Below are the code and all the weights of a small trained network. Each question names an input and a target symbol and asks about switching units off, where a switched-off unit gives its printed mean instead of its output.

import numpy as np


def w(rows, s, z=0):
    codes = np.array(rows[::2]) - 128.0
    scale = np.full(codes.shape[1], s)
    scale[-1] = z or s
    return codes * scale


def f(y):
    return np.maximum(y, 0)


def softmax(a):
    e = np.exp(a - a.max(-1, keepdims=True))
    return e / e.sum(-1, keepdims=True)


def log_softmax(a):
    a = a - a.max(-1, keepdims=True)
    return a - np.log(np.exp(a).sum(-1, keepdims=True))


def net(x, mask):
    ids = ['ΓΔΛΞΠΣΨβεζηθμτφ'.index(c) for c in x.split()]
    T = len(ids)
    res = E[ids] + P[:T]
    u = 0
    for l in range(2):
        q, k, v = (res @ M[l].T for M in (Q, K, V))
        z = softmax(np.where(np.tri(T) > 0, q @ k.T / 3**0.5, -1e9)) @ v
        res = res + np.where(mask[u], z, O[l][:, -1]) @ O[l][:, :-1]
        u += 1
        y = f(res @ A[l][:, :-1].T + A[l][:, -1])
        res = res + np.where(mask[u : u + 12], y, B[l][:, -1]) @ B[l][:, :-1]
        u += 12
    return log_softmax(res[-1] @ U[:, :-1].T + U[:, -1])


Q, K, V, O, A, B = {}, {}, {}, {}, {}, {}
E = w([
[74,103,71],'Γ',
[108,253,81],'Δ',
[189,202,165],'Λ',
[13,127,134],'Ξ',
[222,160,96],'Π',
[99,188,139],'Σ',
[242,55,232],'Ψ',
[124,187,63],'β',
[109,62,161],'ε',
[150,109,106],'ζ',
[135,103,130],'η',
[141,107,150],'θ',
[129,60,120],'μ',
[158,120,56],'τ',
[75,205,92],'φ',
],0.017)
P = w([
[162,119,62],'0',
[165,92,72],'1',
[159,76,85],'2',
[144,71,98],'3',
[113,15,125],'4',
[98,2,119],'5',
],0.0034)
Q[0] = w([
[53,248,229],'L0H1',
[186,16,254],'L0H1',
[104,175,186],'L0H1',
],0.0077)
K[0] = w([
[115,203,177],'L0H1',
[171,81,249],'L0H1',
[75,175,148],'L0H1',
],0.013)
V[0] = w([
[2,168,78],'L0H1',
[143,7,77],'L0H1',
[10,82,126],'L0H1',
],0.004)
O[0] = w([
[93,70,42,4],'L0H1',
[167,46,71,227],'L0H1',
[109,254,204,39],'L0H1',
],0.0079,0.0016)
A[0] = w([
[180,191,117,4],'L0N1',
[223,17,80,140],'L0N2',
[28,54,144,148],'L0N3',
[193,88,85,61],'L0N4',
[229,69,95,113],'L0N5',
[11,154,168,81],'L0N6',
[254,187,90,150],'L0N7',
[43,169,92,168],'L0N8',
[35,74,64,171],'L0N9',
[149,70,153,13],'L0N10',
[206,147,186,46],'L0N11',
[43,38,203,46],'L0N12',
],0.0093,0.0046)
B[0] = w([
[67,254,170,135],'L0N1',
[48,118,135,254],'L0N2',
[167,129,45,171],'L0N3',
[62,143,147,169],'L0N4',
[45,117,177,216],'L0N5',
[53,172,92,154],'L0N6',
[130,142,103,194],'L0N7',
[106,60,81,180],'L0N8',
[205,102,111,198],'L0N9',
[187,69,146,150],'L0N10',
[175,81,189,163],'L0N11',
[114,210,158,155],'L0N12',
],0.0076,0.0098)
Q[1] = w([
[131,68,79],'L1H1',
[247,225,148],'L1H1',
[173,175,165],'L1H1',
],0.013)
K[1] = w([
[128,155,112],'L1H1',
[4,136,116],'L1H1',
[62,146,120],'L1H1',
],0.018)
V[1] = w([
[151,234,90],'L1H1',
[113,178,171],'L1H1',
[6,162,219],'L1H1',
],0.012)
O[1] = w([
[212,254,119,11],'L1H1',
[180,172,249,109],'L1H1',
[64,132,251,170],'L1H1',
],0.0073,0.011)
A[1] = w([
[92,157,14,141],'L1N1',
[185,149,56,114],'L1N2',
[77,174,152,104],'L1N3',
[80,197,71,68],'L1N4',
[196,120,94,65],'L1N5',
[204,158,169,86],'L1N6',
[123,171,69,73],'L1N7',
[165,56,83,108],'L1N8',
[125,165,211,80],'L1N9',
[55,130,129,2],'L1N10',
[110,140,247,89],'L1N11',
[122,126,186,103],'L1N12',
],0.012,0.0065)
B[1] = w([
[209,169,101,244],'L1N1',
[101,88,109,192],'L1N2',
[100,148,155,155],'L1N3',
[182,149,255,172],'L1N4',
[58,174,165,155],'L1N5',
[149,76,108,141],'L1N6',
[106,97,213,173],'L1N7',
[163,84,213,192],'L1N8',
[71,138,129,174],'L1N9',
[189,140,40,197],'L1N10',
[162,132,37,249],'L1N11',
[110,186,126,191],'L1N12',
],0.0096,0.018)
U = w([
[204,64,115,93],'Γ',
[143,148,188,26],'Δ',
[146,140,121,128],'Λ',
[184,197,47,140],'Ξ',
[83,197,102,90],'Π',
[90,160,160,225],'Σ',
[136,117,52,86],'Ψ',
[195,109,116,255],'β',
[113,65,252,87],'ε',
[112,93,170,176],'ζ',
[102,82,222,155],'η',
[123,107,154,219],'θ',
[127,31,205,43],'μ',
[166,107,96,127],'τ',
[184,152,96,59],'φ',
],0.012,0.0047)

Each question gives the input, a string of symbols that net reads in full, and the target symbol t.
The units are the heads (3 rows each of Q, K, V and O) and the neurons (one row each of A and B). Each row of codes is followed by its name. A weight is (code - 128) times the scale printed after its matrix; where a second scale follows, it is the last column's (O, A, B and U).
mask holds one flag per unit, layer by layer, with each layer's heads first. A switched-off unit (its flag False) gives its mean, the last column of its rows in O or B, instead of its output. The means were averaged over made-up inputs and are rounded, as every weight is.
A unit's drop is (log p(t) with every unit on - log p(t) with that unit switched off) / (log p(t) with every unit on - log p(t) with every unit switched off).
The circuit of an input: a set's keep is (log p(t) with only the set's units on - log p(t) with every unit switched off) / (log p(t) with every unit on - log p(t) with every unit switched off). Starting from the 12 units with the biggest drops (on a tie, the unit counted first), units are removed one at a time, each time the one whose removal leaves the highest keep (on an exact tie, the one counted first), for as long as the keep stays at least 0.8.
circuit, biggest first: the units of the circuit, biggest drop first
unit that matters most: the unit with the biggest drop
top k neurons: the k neurons with the biggest drops, biggest first
top k neurons in layer l: the k neurons of layer l with the biggest drops, biggest first
input μ β β ε Σ Ψ, target Ψ: top 3 neurons => L1N11, L0N11, L0N5
input β η Π ζ Σ, target β: top 3 neurons => L0N2, L0N5, L1N11
input Γ θ η, target Γ: top 2 neurons => L0N9, L1N1
input Δ μ μ, target μ: circuit, biggest first => L1N11, L1H1
input φ Ξ Δ, target Δ: circuit, biggest first => L1N4, L1H1, L0H1
input θ η μ, target μ: circuit, biggest first => L1N1
input Ψ φ Π Ξ, target Ψ: top 2 neurons => L1N10, L0N6
input β Ψ Π, target Ψ: top 3 neurons in layer 0 => L0N5, L0N11, L0N10
input η η Ψ Π μ Ξ, target Ψ: circuit, biggest first => L1N10, L1H1
input Γ Δ ε, target Γ: top 3 neurons in layer 0 => L0N9, L0N5, L0N2
input Ψ Λ Λ, target Ψ: top 2 neurons => L1N11, L0N2
input Ψ τ Δ, target Ψ: circuit, biggest first => L0H1, L1H1
input θ Ψ Π μ μ, target Ψ: top 4 neurons => L0N5, L1N11, L0N2, L1N10
input Γ η μ Ψ Ψ φ, target Ψ: circuit, biggest first => L1H1
input μ Σ Ξ, target Ξ: top 2 neurons => L0N6, L1N1
input η Δ Γ η μ, target Γ: top 3 neurons => L1N1, L0N9, L1N8
input Δ Γ Ψ θ, target Ψ: top 4 neurons in layer 1 => L1N11, L1N10, L1N4, L1N7
input ε Σ Π Γ Ξ η, target Γ: top 2 neurons => L0N9, L0N5
input Π β φ, target β: top 2 neurons => L1N1, L1N7
input ζ ζ Ψ τ θ, target Ψ: top 4 neurons => L1N11, L0N5, L1N10, L0N2
input φ β Γ, target Γ: top 2 neurons => L1N1, L1N8
input Ψ Ξ Δ τ η, target Ψ: top 3 neurons in layer 0 => L0N5, L0N2, L0N9
input Γ μ ε Γ Δ, target Γ: unit that matters most => L1N1
